Below are the code and all the weights of a small trained network. Each question names an input and a class and asks about switching units off, where a switched-off unit gives its printed mean instead of its output.

import numpy as np


def w(rows, s, z=0):
    codes = np.array(rows[::2]) - 128.0
    scale = np.full(codes.shape[1], s)
    scale[-1] = z or s
    return codes * scale


def f(y):
    return y / 2 * (1 + np.tanh(0.7978845608 * (y + 0.044715 * y**3)))


def log_softmax(a):
    a = a - a.max(-1, keepdims=True)
    return a - np.log(np.exp(a).sum(-1, keepdims=True))


def net(x, mask):
    res = np.array(x, float).reshape(1, 6) / 4 @ E
    y = f(res @ A[0][:, :-1].T + A[0][:, -1])
    res = res + np.where(mask, y, B[0][:, -1]) @ B[0][:, :-1]
    return log_softmax(res[-1] @ U[:, :-1].T + U[:, -1])


A, B = {}, {}
E = w([
[66,119,189,109,85,58,159],'x0',
[160,173,21,45,143,76,176],'x1',
[144,176,85,83,7,6,60],'x2',
[84,97,4,175,2,165,87],'x3',
[161,196,169,211,246,107,31],'x4',
[151,38,93,119,81,105,116],'x5',
],0.0067)
A[0] = w([
[112,146,106,128,87,165,91,156],'N0',
[133,94,143,156,71,64,104,190],'N1',
[195,99,134,111,164,101,149,243],'N2',
[147,192,106,105,128,101,142,252],'N3',
[160,161,223,141,176,90,125,238],'N4',
[134,174,204,170,144,162,87,189],'N5',
[119,85,173,171,92,134,95,199],'N6',
[80,150,179,83,82,87,125,164],'N7',
[5,62,110,143,131,130,198,139],'N8',
],0.012,0.0037)
B[0] = w([
[127,94,63,141,155,130,107,184],'N0',
[55,85,4,103,187,146,163,217],'N1',
[208,134,89,255,116,139,119,192],'N2',
[142,140,69,187,13,135,79,215],'N3',
[134,117,57,129,85,80,199,254],'N4',
[126,238,155,154,65,78,199,225],'N5',
[93,150,132,93,147,181,201,195],'N6',
[162,222,169,109,170,107,205,208],'N7',
[89,147,154,62,138,171,178,214],'N8',
],0.0089,0.0094)
U = w([
[40,116,155,19,220,203,190,122],'0',
[151,39,90,167,138,181,49,195],'1',
[135,64,230,92,153,102,2,4],'2',
[123,184,138,142,84,91,161,156],'3',
],0.0085,0.0036)

Each question gives the input, the list of numbers given to net, and the class t.
The units are the neurons (one row each of A and B). Each row of codes is followed by its name. A weight is (code - 128) times the scale printed after its matrix; where a second scale follows, it is the last column's (A, B and U).
mask holds one flag per neuron, in row order. A switched-off neuron (its flag False) gives its mean, the last column of its row in B, instead of its output. The means were averaged over made-up inputs and are rounded, as every weight is.
A unit's drop is (log p(t) with every unit on - log p(t) with that unit switched off) / (log p(t) with every unit on - log p(t) with every unit switched off).
The circuit of an input: a set's keep is (log p(t) with only the set's units on - log p(t) with every unit switched off) / (log p(t) with every unit on - log p(t) with every unit switched off). Starting from all 9 units, units are removed one at a time, each time the one whose removal leaves the highest keep (on an exact tie, the one counted first), for as long as the keep stays at least 0.8.
circuit, biggest first: the units of the circuit, biggest drop first
k most important neurons: the k neurons with the biggest drops, biggest first
drop when u is switched off: that unit's drop, to one decimal
input [1,2,-5,8,-4,-8], class 0: circuit, biggest first	N8
input [7,-2,5,5,7,6], class 0: circuit, biggest first	N1, N6
input [1,2,0,1,7,6], class 1: circuit, biggest first	N7, N5
input [-6,5,-3,-7,-2,4], class 1: circuit, biggest first	N5, N2
input [-3,6,-2,0,1,-3], class 1: circuit, biggest first	N5, N7, N8
input [-6,-7,0,4,7,4], class 3: 2 most important neurons	N5, N8
input [7,-8,-8,-5,2,0], class 3: 3 most important neurons	N5, N4, N1
input [0,7,-5,6,2,4], class 1: 3 most important neurons	N5, N7, N6
input [-8,7,-8,-7,7,1], class 3: drop when N5 is switched off	0.1
input [7,3,-7,-5,0,0], class 3: drop when N6 is switched off	0.2
input [-2,4,-1,7,3,-2], class 1: drop when N5 is switched off	0.2
input [5,4,2,2,6,6], class 1: drop when N8 is switched off	0.1
